Below is a small trained network, with its code and all its weights. Each question gives an input and a class and asks what happens when units are switched off, that is, made to give their printed mean instead of their output.

import numpy as np


def w(rows, s, z=0):
    codes = np.array(rows[::2]) - 128.0
    scale = np.full(codes.shape[1], s)
    scale[-1] = z or s
    return codes * scale


def f(y):
    return np.maximum(y, 0)


def log_softmax(a):
    a = a - a.max(-1, keepdims=True)
    return a - np.log(np.exp(a).sum(-1, keepdims=True))


def net(x, mask):
    res = np.array(x, float).reshape(1, 8) / 4 @ E
    y = f(res @ A[0][:, :-1].T + A[0][:, -1])
    res = res + np.where(mask, y, B[0][:, -1]) @ B[0][:, :-1]
    return log_softmax(res[-1] @ U[:, :-1].T + U[:, -1])


A, B = {}, {}
E = w([
[127,123,128,136,129,132,123],'x0',
[55,59,211,91,6,77,63],'x1',
[134,134,127,112,126,121,138],'x2',
[2,112,16,38,144,217,102],'x3',
[120,122,130,135,136,126,128],'x4',
[181,95,57,97,185,17,2],'x5',
[116,121,134,128,143,118,136],'x6',
[50,240,49,196,74,21,153],'x7',
],0.0081)
A[0] = w([
[68,141,212,153,35,216,221,72],'n1',
[99,154,154,186,104,213,227,40],'n2',
[200,69,182,72,176,205,121,50],'n3',
[83,139,67,92,159,186,101,93],'n4',
[183,70,196,57,127,183,82,83],'n5',
[183,95,64,86,163,41,7,74],'n6',
[43,229,82,204,89,47,118,93],'n7',
[163,87,194,75,186,188,121,79],'n8',
[252,132,185,172,88,72,146,102],'n9',
[118,128,159,129,99,187,212,32],'n10',
[236,139,211,196,123,44,139,97],'n11',
[135,102,115,120,156,59,43,40],'n12',
[64,74,201,115,41,98,69,72],'n13',
[196,129,196,173,102,89,130,112],'n14',
[194,184,68,164,255,171,193,5],'n15',
[53,124,43,33,109,173,118,102],'n16',
[111,168,119,141,121,109,125,42],'n17',
[158,78,151,111,184,170,125,65],'n18',
[101,198,69,175,114,79,146,98],'n19',
[56,108,59,45,124,144,74,89],'n20',
[73,109,56,55,144,145,135,70],'n21',
[69,119,59,48,114,167,120,103],'n22',
[170,185,79,170,229,162,154,28],'n23',
[157,161,77,174,186,152,144,37],'n24',
[81,189,72,177,89,60,164,89],'n25',
[65,84,212,88,22,84,67,84],'n26',
[195,145,187,190,114,57,138,111],'n27',
[116,101,156,115,97,129,97,56],'n28',
[59,104,174,115,53,91,78,42],'n29',
[112,153,95,155,93,105,159,83],'n30',
[170,111,75,112,150,77,27,8],'n31',
[71,188,87,181,80,48,148,99],'n32',
],0.0078,0.0033)
B[0] = w([
[131,232,162,136,224,48,34,254],'n1',
[123,200,146,114,177,68,73,225],'n2',
[162,69,164,64,88,169,66,222],'n3',
[85,124,126,175,137,161,185,205],'n4',
[162,79,159,76,84,165,90,217],'n5',
[98,214,198,120,197,64,63,245],'n6',
[162,76,183,63,85,191,81,248],'n7',
[143,95,164,81,92,145,99,209],'n8',
[54,114,129,179,148,187,178,234],'n9',
[126,167,158,125,163,92,86,193],'n10',
[58,130,132,200,151,196,180,252],'n11',
[132,172,152,129,172,84,114,194],'n12',
[184,124,39,136,101,53,190,225],'n13',
[65,104,128,171,156,187,168,207],'n14',
[208,127,13,117,82,50,200,231],'n15',
[54,115,151,181,155,163,173,245],'n16',
[152,106,152,129,118,145,109,147],'n17',
[150,96,149,99,86,139,100,184],'n18',
[160,71,181,83,92,155,82,204],'n19',
[79,129,130,191,148,166,160,229],'n20',
[86,131,128,165,126,172,158,206],'n21',
[76,129,134,184,154,185,174,224],'n22',
[176,110,44,128,90,63,175,205],'n23',
[172,124,85,133,105,94,150,177],'n24',
[156,81,179,78,115,160,97,218],'n25',
[191,128,1,144,86,55,200,242],'n26',
[54,127,132,172,144,184,165,222],'n27',
[147,134,98,124,108,114,130,157],'n28',
[183,117,69,141,91,93,171,206],'n29',
[135,100,156,110,102,140,81,169],'n30',
[123,186,160,129,176,102,80,199],'n31',
[161,73,174,64,91,182,93,225],'n32',
],0.0079,0.0096)
U = w([
[51,123,146,196,144,207,196,114],'0',
[161,66,180,42,75,180,81,114],'1',
[181,137,48,127,90,52,193,255],'2',
[115,244,179,121,201,66,62,24],'3',
],0.011,0.0017)

Each question gives the input, the list of numbers given to net, and the class t.
The units are the neurons (one row each of A and B). Each row of codes is followed by its name. A weight is (code - 128) times the scale printed after its matrix; where a second scale follows, it is the last column's (A, B and U).
mask holds one flag per neuron, in row order. A switched-off neuron (its flag False) gives its mean, the last column of its row in B, instead of its output. The means were averaged over made-up inputs and are rounded, as every weight is.
A unit's drop is (log p(t) with every unit on - log p(t) with that unit switched off) / (log p(t) with every unit on - log p(t) with every unit switched off).
The circuit of an input: a set's keep is (log p(t) with only the set's units on - log p(t) with every unit switched off) / (log p(t) with every unit on - log p(t) with every unit switched off). Starting from the 12 units with the biggest drops (on a tie, the unit counted first), units are removed one at a time, each time the one whose removal leaves the highest keep (on an exact tie, the one counted first), for as long as the keep stays at least 0.8.
circuit, biggest first: the units of the circuit, biggest drop first
k most important neurons: the k neurons with the biggest drops, biggest first
drop when u is switched off: that unit's drop, to one decimal
input [-7,-5,-1,2,8,-5,5,-5], class 1: most important neuron	[n3]
input [3,7,-7,3,0,3,2,7], class 1: 4 most important neurons	[n7 n32 n25 n15]
input [4,-1,-4,2,-3,-5,-1,-4], class 3: circuit, biggest first	[n1 n2]
input [2,7,-3,8,-1,7,0,-4], class 0: 3 most important neurons	[n20 n16 n22]
input [1,-2,1,1,6,-4,-3,-4], class 1: 2 most important neurons	[n6 n3]
input [-5,-1,-4,0,-2,2,-1,0], class 3: 2 most important neurons	[n26 n15]
input [3,7,6,-8,-3,5,1,-2], class 0: 2 most important neurons	[n11 n9]
input [8,0,-6,-2,5,8,8,-6], class 3: 2 most important neurons	[n6 n31]
input [-3,7,-8,4,-7,-7,2,3], class 2: 4 most important neurons	[n26 n13 n29 n6]
input [7,-7,-6,3,6,2,-3,-5], class 2: 2 most important neurons	[n15 n23]
input [-5,7,8,-6,-6,-5,-5,6], class 2: 2 most important neurons	[n26 n13]
input [8,2,8,-4,7,4,-5,-2], class 0: 2 most important neurons	[n1 n11]
input [-1,-2,6,4,-4,1,-8,5], class 1: 3 most important neurons	[n7 n11 n19]
input [-6,-1,6,-6,1,-8,-1,3], class 3: circuit, biggest first	[n1]
input [-3,6,8,-2,-6,-8,-4,4], class 3: drop when n1 is switched off	1.4
input [2,6,3,0,-3,2,-3,4], class 2: drop when n30 is switched off	0.0
input [-2,4,-3,1,6,-5,-2,0], class 3: drop when n1 is switched off	0.8
